Below is a small trained network, with its code and all its weights. Each question gives an input and a class and asks what happens when units are switched off, that is, made to give their printed mean instead of their output.

import numpy as np


def w(rows, s, z=0):
    codes = np.array(rows[::2]) - 128.0
    scale = np.full(codes.shape[1], s)
    scale[-1] = z or s
    return codes * scale


def norm(h):
    return h / np.sqrt((h * h).mean(-1, keepdims=True) + 1e-5)


def f(y):
    return y / 2 * (1 + np.tanh(0.7978845608 * (y + 0.044715 * y**3)))


def log_softmax(a):
    a = a - a.max(-1, keepdims=True)
    return a - np.log(np.exp(a).sum(-1, keepdims=True))


def net(x, mask):
    res = np.array(x, float).reshape(1, 3) / 4 @ E
    u = 0
    for l in range(2):
        y = f(norm(res) @ A[l][:, :-1].T + A[l][:, -1])
        res = res + np.where(mask[u : u + 8], y, B[l][:, -1]) @ B[l][:, :-1]
        u += 8
    return log_softmax(norm(res)[-1] @ U[:, :-1].T + U[:, -1])


A, B = {}, {}
E = w([
[130,145,77,28,93,47,169],'x0',
[108,92,165,83,234,51,163],'x1',
[79,178,111,1,124,153,249],'x2',
],0.0081)
A[0] = w([
[122,143,226,144,226,254,146,158],'0.n0',
[158,97,102,116,59,48,104,86],'0.n1',
[79,126,124,75,121,181,146,3],'0.n2',
[120,179,136,104,112,171,170,107],'0.n3',
[141,193,155,116,47,53,162,6],'0.n4',
[124,76,154,94,143,96,165,112],'0.n5',
[121,127,132,155,214,193,123,149],'0.n6',
[119,113,83,148,68,208,104,55],'0.n7',
],0.0098,0.002)
B[0] = w([
[67,44,68,182,10,36,85,255],'0.n0',
[190,142,54,197,169,105,77,180],'0.n1',
[157,122,56,129,103,196,148,166],'0.n2',
[192,44,150,149,134,182,122,180],'0.n3',
[119,101,136,161,157,108,120,162],'0.n4',
[83,216,146,97,131,128,92,170],'0.n5',
[27,76,166,199,85,164,123,193],'0.n6',
[123,219,241,165,134,168,140,200],'0.n7',
],0.012,0.0071)
A[1] = w([
[100,62,94,82,107,77,170,173],'1.n0',
[225,97,134,152,104,26,23,223],'1.n1',
[208,165,35,125,196,81,121,105],'1.n2',
[189,61,99,82,91,170,208,4],'1.n3',
[83,176,192,9,187,40,113,144],'1.n4',
[162,91,65,75,107,224,157,72],'1.n5',
[123,26,110,191,135,136,53,207],'1.n6',
[130,112,167,85,1,211,145,120],'1.n7',
],0.0093,0.0032)
B[1] = w([
[153,123,160,196,126,160,86,167],'1.n0',
[118,132,189,68,132,119,189,232],'1.n1',
[123,118,95,141,75,61,32,179],'1.n2',
[169,94,145,86,96,156,129,152],'1.n3',
[122,158,37,185,173,249,64,172],'1.n4',
[89,99,109,71,137,181,178,157],'1.n5',
[115,145,72,76,183,131,180,245],'1.n6',
[209,138,159,85,149,88,124,182],'1.n7',
],0.013,0.011)
U = w([
[182,191,105,93,135,7,93,81],'0',
[187,210,221,193,94,157,145,222],'1',
[216,94,107,48,81,215,171,44],'2',
[81,136,152,126,196,86,204,5],'3',
[119,172,53,147,166,191,67,192],'4',
[35,52,145,221,66,108,163,183],'5',
],0.012,0.0018)

Each question gives the input, the list of numbers given to net, and the class t.
The units are the neurons (one row each of A and B). Each row of codes is followed by its name. A weight is (code - 128) times the scale printed after its matrix; where a second scale follows, it is the last column's (A, B and U).
mask holds one flag per neuron, layer by layer. A switched-off neuron (its flag False) gives its mean, the last column of its row in B, instead of its output. The means were averaged over made-up inputs and are rounded, as every weight is.
A unit's drop is (log p(t) with every unit on - log p(t) with that unit switched off) / (log p(t) with every unit on - log p(t) with every unit switched off).
The circuit of an input: a set's keep is (log p(t) with only the set's units on - log p(t) with every unit switched off) / (log p(t) with every unit on - log p(t) with every unit switched off). Starting from the 12 units with the biggest drops (on a tie, the unit counted first), units are removed one at a time, each time the one whose removal leaves the highest keep (on an exact tie, the one counted first), for as long as the keep stays at least 0.8.
circuit, biggest first: the units of the circuit, biggest drop first
unit that matters most: the unit with the biggest drop
top k neurons: the k neurons with the biggest drops, biggest first
drop of u: that unit's drop, to one decimal
input [-3,-5,-6], class 1: circuit, biggest first -> [0.n7 0.n0]
input [-4,-8,2], class 1: unit that matters most -> 0.n7
input [6,-3,-5], class 0: circuit, biggest first -> [0.n1 1.n1]
input [-3,4,-8], class 3: circuit, biggest first -> [1.n6 1.n1]
input [7,1,5], class 4: top 3 neurons -> [1.n4 0.n5 0.n0]
input [8,-8,1], class 0: circuit, biggest first -> [0.n1 0.n6 1.n4]
input [4,1,1], class 4: circuit, biggest first -> [0.n0 1.n4]
input [-4,-1,4], class 5: top 2 neurons -> [0.n0 0.n6]
input [8,2,3], class 4: circuit, biggest first -> [1.n4 0.n0]
input [4,-4,-3], class 0: top 2 neurons -> [0.n1 1.n2]
input [-8,-8,3], class 1: top 2 neurons -> [0.n7 1.n7]
input [7,-8,-1], class 1: top 2 neurons -> [0.n7 0.n0]
input [7,3,8], class 4: top 3 neurons -> [1.n4 0.n5 1.n1]
input [6,8,1], class 4: circuit, biggest first -> [1.n4]
input [-6,2,8], class 5: drop of 0.n0 -> 2.4
input [-5,8,4], class 5: drop of 0.n0 -> 0.2
input [0,-2,-6], class 3: drop of 1.n0 -> 0.1
input [-3,7,3], class 5: drop of 0.n0 -> 0.7
